Below is a small trained network, with its code and all its weights. Each question gives an input and a target symbol and asks what happens when units are switched off, that is, made to give their printed mean instead of their output.

import numpy as np


def w(rows, s, z=0):
    codes = np.array(rows[::2]) - 128.0
    scale = np.full(codes.shape[1], s)
    scale[-1] = z or s
    return codes * scale


def softmax(a):
    e = np.exp(a - a.max(-1, keepdims=True))
    return e / e.sum(-1, keepdims=True)


def log_softmax(a):
    a = a - a.max(-1, keepdims=True)
    return a - np.log(np.exp(a).sum(-1, keepdims=True))


def net(x, mask):
    ids = ['ΛΣΨΩθτ'.index(c) for c in x.split()]
    T = len(ids)
    res = E[ids] + P[:T]
    u = 0
    for l in range(3):
        r = res
        for j in range(2):
            rows = slice(3 * j, 3 * j + 3)
            q, k, v = (r @ M[l][rows].T for M in (Q, K, V))
            z = softmax(np.where(np.tri(T) > 0, q @ k.T / 3**0.5, -1e9)) @ v
            o = O[l][rows]
            res = res + np.where(mask[u + j], z, o[:, -1]) @ o[:, :-1]
        u += 2
    return log_softmax(res[-1] @ U[:, :-1].T + U[:, -1])


Q, K, V, O = {}, {}, {}, {}
E = w([
[22,65,254,146],'Λ',
[145,149,154,21],'Σ',
[164,238,87,145],'Ψ',
[201,138,178,97],'Ω',
[48,137,107,79],'θ',
[175,49,219,189],'τ',
],0.014)
P = w([
[110,149,223,10],'0',
[56,38,130,3],'1',
[35,94,162,75],'2',
[70,148,167,136],'3',
[113,160,83,230],'4',
[100,102,144,180],'5',
[89,79,163,159],'6',
[153,133,126,191],'7',
[120,72,142,155],'8',
[171,127,136,165],'9',
],0.0058)
Q[0] = w([
[92,135,208,96],'L0H1',
[133,91,116,161],'L0H1',
[194,78,162,71],'L0H1',
[156,178,116,181],'L0H2',
[10,234,146,104],'L0H2',
[111,254,143,10],'L0H2',
],0.0056)
K[0] = w([
[229,128,228,173],'L0H1',
[163,37,37,89],'L0H1',
[8,123,219,137],'L0H1',
[125,15,49,98],'L0H2',
[101,255,192,41],'L0H2',
[84,250,174,122],'L0H2',
],0.0067)
V[0] = w([
[70,135,44,230],'L0H1',
[108,132,176,55],'L0H1',
[184,52,155,150],'L0H1',
[75,24,155,66],'L0H2',
[48,110,156,109],'L0H2',
[41,1,102,223],'L0H2',
],0.0091)
O[0] = w([
[66,63,162,10,2],'L0H1',
[85,205,118,216,222],'L0H1',
[97,156,163,254,105],'L0H1',
[152,158,7,149,179],'L0H2',
[162,80,12,153,164],'L0H2',
[250,33,103,90,9],'L0H2',
],0.0069,0.0094)
Q[1] = w([
[207,153,130,125],'L1H1',
[171,94,122,17],'L1H1',
[79,78,73,219],'L1H1',
[44,105,84,83],'L1H2',
[183,201,109,96],'L1H2',
[141,88,254,105],'L1H2',
],0.0069)
K[1] = w([
[61,98,147,166],'L1H1',
[9,93,98,134],'L1H1',
[137,35,158,112],'L1H1',
[51,171,77,104],'L1H2',
[75,124,210,156],'L1H2',
[152,98,132,93],'L1H2',
],0.011)
V[1] = w([
[129,188,7,135],'L1H1',
[170,156,154,47],'L1H1',
[47,128,1,28],'L1H1',
[204,119,155,161],'L1H2',
[184,62,243,199],'L1H2',
[151,100,155,105],'L1H2',
],0.007)
O[1] = w([
[156,155,179,153,245],'L1H1',
[140,104,143,48,77],'L1H1',
[244,158,122,161,89],'L1H1',
[95,86,155,134,106],'L1H2',
[30,59,128,158,45],'L1H2',
[118,132,116,162,53],'L1H2',
],0.011)
Q[2] = w([
[48,132,133,118],'L2H1',
[103,1,90,237],'L2H1',
[109,195,218,218],'L2H1',
[171,14,202,140],'L2H2',
[234,141,66,62],'L2H2',
[50,106,72,31],'L2H2',
],0.0079)
K[2] = w([
[60,105,10,213],'L2H1',
[82,217,64,58],'L2H1',
[136,76,254,107],'L2H1',
[19,52,29,133],'L2H2',
[238,112,120,8],'L2H2',
[128,239,27,161],'L2H2',
],0.0062)
V[2] = w([
[103,82,41,35],'L2H1',
[96,100,28,237],'L2H1',
[255,159,144,196],'L2H1',
[30,154,32,188],'L2H2',
[123,45,136,143],'L2H2',
[162,85,191,164],'L2H2',
],0.0056)
O[2] = w([
[162,103,149,135,7],'L2H1',
[167,96,76,255,145],'L2H1',
[160,161,31,107,208],'L2H1',
[168,175,71,179,142],'L2H2',
[122,129,116,87,20],'L2H2',
[68,198,94,42,109],'L2H2',
],0.0069,0.014)
U = w([
[15,162,104,118,53],'Λ',
[125,197,156,144,114],'Σ',
[249,35,135,176,254],'Ψ',
[242,28,240,192,76],'Ω',
[76,173,215,29,154],'θ',
[254,83,121,68,169],'τ',
],0.0046,0.0026)

Each question gives the input, a string of symbols that net reads in full, and the target symbol t.
The units are the heads (3 rows each of Q, K, V and O). Each row of codes is followed by its name. A weight is (code - 128) times the scale printed after its matrix; where a second scale follows, it is the last column's (O and U).
mask holds one flag per head, layer by layer. A switched-off head (its flag False) gives its mean, the last column of its rows in O, instead of its output. The means were averaged over made-up inputs and are rounded, as every weight is.
A unit's drop is (log p(t) with every unit on - log p(t) with that unit switched off) / (log p(t) with every unit on - log p(t) with every unit switched off).
The circuit of an input: a set's keep is (log p(t) with only the set's units on - log p(t) with every unit switched off) / (log p(t) with every unit on - log p(t) with every unit switched off). Starting from all 6 units, units are removed one at a time, each time the one whose removal leaves the highest keep (on an exact tie, the one counted first), for as long as the keep stays at least 0.8.
circuit, biggest first: the units of the circuit, biggest drop first
unit that matters most: the unit with the biggest drop
which heads matter: for each layer, one digit per head in row order, 1 if its drop is at least 0.15 and else 0, layers parted by /
drop of u: that unit's drop, to one decimal
input Σ θ Ψ Σ Σ Σ Σ τ, target Λ: unit that matters most	L1H2
input Σ Σ θ Ω θ τ Σ, target Ψ: circuit, biggest first	(L2H1 L0H2 L1H2)
input τ Σ Ω, target Λ: circuit, biggest first	(L0H1 L1H2 L1H1)
input Σ Λ θ Ψ θ Ω, target τ: circuit, biggest first	(L0H2 L2H1 L0H1 L1H1)
input θ θ Ψ Σ Ψ Ψ Σ Ψ Ψ, target θ: which heads matter	11 / 00 / 11
input Λ θ θ, target Ψ: which heads matter	01 / 00 / 00
input τ θ Σ Ω Σ Ψ, target Λ: circuit, biggest first	(L1H2 L1H1)
input θ Ψ Σ, target τ: circuit, biggest first	(L1H1 L0H1 L1H2)
input τ Λ Σ, target Λ: circuit, biggest first	(L0H1 L1H1)
input Σ Ω Ψ Ψ Σ τ Σ Λ, target Λ: circuit, biggest first	(L0H2 L1H1)
input Λ θ Ω, target Ψ: which heads matter	01 / 00 / 10
input Ψ Ψ Ψ, target θ: circuit, biggest first	(L0H2 L0H1 L2H1)
input Ψ Σ Λ θ, target θ: which heads matter	10 / 10 / 10
input Ψ Σ Ψ Ω, target θ: circuit, biggest first	(L0H2 L2H1 L1H1)
input Λ θ Λ, target Ψ: circuit, biggest first	(L0H2)
input Σ Ψ Ψ τ Λ Σ Ψ Σ Σ Σ, target Ω: which heads matter	01 / 11 / 10
input τ Ψ Λ Ω Σ, target Λ: which heads matter	10 / 01 / 01
input Λ Ψ Ψ Ψ Σ Ω Λ, target θ: circuit, biggest first	(L0H2 L0H1 L2H1 L2H2)
input Σ Λ Ψ Σ θ Ψ θ Σ θ Ψ, target τ: circuit, biggest first	(L0H2 L0H1 L1H1 L1H2)
input Ψ Λ τ Ω Λ Σ θ Ψ Σ Ψ, target Ψ: unit that matters most	L0H2
input Σ Σ τ, target Λ: circuit, biggest first	(L1H2 L1H1 L0H2 L0H1)
input τ Ω Ψ θ Ω Σ Σ Σ Λ, target Λ: which heads matter	11 / 11 / 01
input Ψ θ Σ θ, target θ: which heads matter	11 / 00 / 10
input Σ Σ Σ Σ θ θ θ Σ, target τ: which heads matter	01 / 11 / 10
input Ψ θ Ω, target θ: drop of L2H1	0.6
